Below are the code and all the weights of a small trained network. Each question names an input and a target symbol and asks about switching units off, where a switched-off unit gives its printed mean instead of its output.

import numpy as np


def w(rows, s, z=0):
    codes = np.array(rows[::2]) - 128.0
    scale = np.full(codes.shape[1], s)
    scale[-1] = z or s
    return codes * scale


def norm(h):
    return h / np.sqrt((h * h).mean(-1, keepdims=True) + 1e-5)


def f(y):
    return np.maximum(y, 0)


def softmax(a):
    e = np.exp(a - a.max(-1, keepdims=True))
    return e / e.sum(-1, keepdims=True)


def log_softmax(a):
    a = a - a.max(-1, keepdims=True)
    return a - np.log(np.exp(a).sum(-1, keepdims=True))


def net(x, mask):
    ids = ['αβγδζηθλμξπστψω'.index(c) for c in x.split()]
    T = len(ids)
    res = E[ids] + P[:T]
    u = 0
    for l in range(2):
        q, k, v = (norm(res) @ M[l].T for M in (Q, K, V))
        z = softmax(np.where(np.tri(T) > 0, q @ k.T / 3**0.5, -1e9)) @ v
        res = res + np.where(mask[u], z, O[l][:, -1]) @ O[l][:, :-1]
        u += 1
        y = f(norm(res) @ A[l][:, :-1].T + A[l][:, -1])
        res = res + np.where(mask[u : u + 4], y, B[l][:, -1]) @ B[l][:, :-1]
        u += 4
    return log_softmax(norm(res)[-1] @ U[:, :-1].T + U[:, -1])


Q, K, V, O, A, B = {}, {}, {}, {}, {}, {}
E = w([
[136,132,129,159],'α',
[174,133,109,113],'β',
[137,118,92,251],'γ',
[155,140,133,122],'δ',
[66,170,132,148],'ζ',
[113,144,212,210],'η',
[162,131,112,97],'θ',
[134,109,125,173],'λ',
[143,103,75,143],'μ',
[57,117,57,67],'ξ',
[135,110,83,107],'π',
[149,149,42,152],'σ',
[132,120,46,88],'τ',
[216,150,128,122],'ψ',
[153,146,71,169],'ω',
],0.025)
P = w([
[132,163,100,159],'0',
[185,254,145,121],'1',
[104,77,57,146],'2',
[174,253,146,128],'3',
[120,71,76,158],'4',
[160,252,148,127],'5',
[128,62,84,185],'6',
[151,250,147,130],'7',
[143,55,95,188],'8',
[125,243,157,127],'9',
],0.0071)
Q[0] = w([
[101,250,99,149],'0.h1',
[110,113,130,121],'0.h1',
[105,110,137,122],'0.h1',
],0.015)
K[0] = w([
[2,135,157,119],'0.h1',
[136,105,104,143],'0.h1',
[128,120,92,142],'0.h1',
],0.018)
V[0] = w([
[83,174,137,156],'0.h1',
[254,77,102,169],'0.h1',
[85,129,227,188],'0.h1',
],0.0078)
O[0] = w([
[197,246,87,255,184],'0.h1',
[150,5,164,80,253],'0.h1',
[146,111,108,128,44],'0.h1',
],0.0077,0.0026)
A[0] = w([
[158,129,131,10,60],'0.n1',
[128,18,169,98,46],'0.n2',
[144,177,151,136,254],'0.n3',
[151,238,74,144,129],'0.n4',
],0.012,0.0047)
B[0] = w([
[166,251,109,101,191],'0.n1',
[142,118,81,244,221],'0.n2',
[101,20,235,31,222],'0.n3',
[1,140,85,176,254],'0.n4',
],0.0084,0.0075)
Q[1] = w([
[69,157,126,130],'1.h1',
[121,199,84,133],'1.h1',
[219,152,1,196],'1.h1',
],0.009)
K[1] = w([
[121,179,20,95],'1.h1',
[84,254,152,135],'1.h1',
[69,108,56,72],'1.h1',
],0.0093)
V[1] = w([
[116,205,246,152],'1.h1',
[107,87,2,73],'1.h1',
[159,77,126,49],'1.h1',
],0.0077)
O[1] = w([
[177,235,137,124,30],'1.h1',
[123,44,47,86,184],'1.h1',
[254,76,76,129,2],'1.h1',
],0.0097,0.0024)
A[1] = w([
[169,54,198,150,2],'1.n1',
[133,132,252,137,91],'1.n2',
[78,110,118,114,43],'1.n3',
[126,130,122,125,59],'1.n4',
],0.012,0.0028)
B[1] = w([
[182,248,62,149,241],'1.n1',
[114,33,171,123,252],'1.n2',
[127,84,94,164,190],'1.n3',
[174,110,96,105,128],'1.n4',
],0.013,0.0033)
U = w([
[105,46,217,8,103],'α',
[19,118,137,99,159],'β',
[97,99,88,101,131],'γ',
[141,132,109,216,92],'δ',
[132,28,94,106,125],'ζ',
[98,89,126,128,118],'η',
[79,247,126,155,155],'θ',
[181,149,113,88,226],'λ',
[80,97,142,119,255],'μ',
[169,178,50,42,79],'ξ',
[134,131,77,67,37],'π',
[228,144,184,195,79],'σ',
[162,138,159,76,134],'τ',
[103,71,76,85,81],'ψ',
[164,73,149,92,139],'ω',
],0.016,0.0074)

Each question gives the input, a string of symbols that net reads in full, and the target symbol t.
The units are the heads (3 rows each of Q, K, V and O) and the neurons (one row each of A and B). Each row of codes is followed by its name. A weight is (code - 128) times the scale printed after its matrix; where a second scale follows, it is the last column's (O, A, B and U).
mask holds one flag per unit, layer by layer, with each layer's heads first. A switched-off unit (its flag False) gives its mean, the last column of its rows in O or B, instead of its output. The means were averaged over made-up inputs and are rounded, as every weight is.
A unit's drop is (log p(t) with every unit on - log p(t) with that unit switched off) / (log p(t) with every unit on - log p(t) with every unit switched off).
The circuit of an input: a set's keep is (log p(t) with only the set's units on - log p(t) with every unit switched off) / (log p(t) with every unit on - log p(t) with every unit switched off). Starting from all 10 units, units are removed one at a time, each time the one whose removal leaves the highest keep (on an exact tie, the one counted first), for as long as the keep stays at least 0.8.
units of the circuit, in order: the units of the circuit, biggest drop first
most important unit: the unit with the biggest drop
top k neurons: the k neurons with the biggest drops, biggest first
input δ ζ λ μ γ ω δ γ γ λ, target θ: top 2 neurons : 0.n4, 1.n2
input π ζ α θ, target θ: top 2 neurons : 1.n2, 0.n2
input ζ α ψ γ γ μ, target θ: units of the circuit, in order : 0.h1
input α δ δ β δ, target σ: top 4 neurons : 0.n4, 0.n2, 0.n3, 0.n1
input λ λ π δ ξ π α, target ζ: top 2 neurons : 0.n3, 0.n4
input ω β π τ λ σ τ π, target ξ: top 2 neurons : 0.n1, 0.n4
input θ δ δ λ β δ δ, target σ: top 3 neurons : 0.n4, 0.n2, 0.n1
input η λ α β λ δ ξ δ, target β: top 2 neurons : 0.n4, 0.n3
input ζ β π δ π λ θ γ, target θ: top 2 neurons : 0.n2, 0.n4
input ξ ξ ω π, target β: units of the circuit, in order : 0.h1, 0.n3, 1.n1
input λ π δ δ σ λ γ λ λ λ, target σ: units of the circuit, in order : 0.n4, 0.h1, 1.n1, 1.n2
input γ π λ μ, target ζ: units of the circuit, in order : 0.h1, 0.n4
input λ δ γ λ π π, target ξ: units of the circuit, in order : 0.h1, 0.n1
input λ γ δ, target δ: most important unit : 0.n2
input δ τ δ ξ α τ, target β: units of the circuit, in order : 0.n4, 1.n1
input ψ π δ ξ π λ λ δ π θ, target β: units of the circuit, in order : 0.n4, 0.n3
input γ δ π α δ ζ λ ψ, target θ: units of the circuit, in order : 0.h1, 0.n4
input γ γ γ α δ δ θ μ, target ζ: units of the circuit, in order : 0.h1, 1.h1
input θ ψ δ δ ξ λ, target β: units of the circuit, in order : 0.n3, 0.n2
input γ ζ θ, target ξ: most important unit : 0.n1
input π γ ω δ τ π ζ π ψ, target λ: top 2 neurons : 1.n1, 0.n4
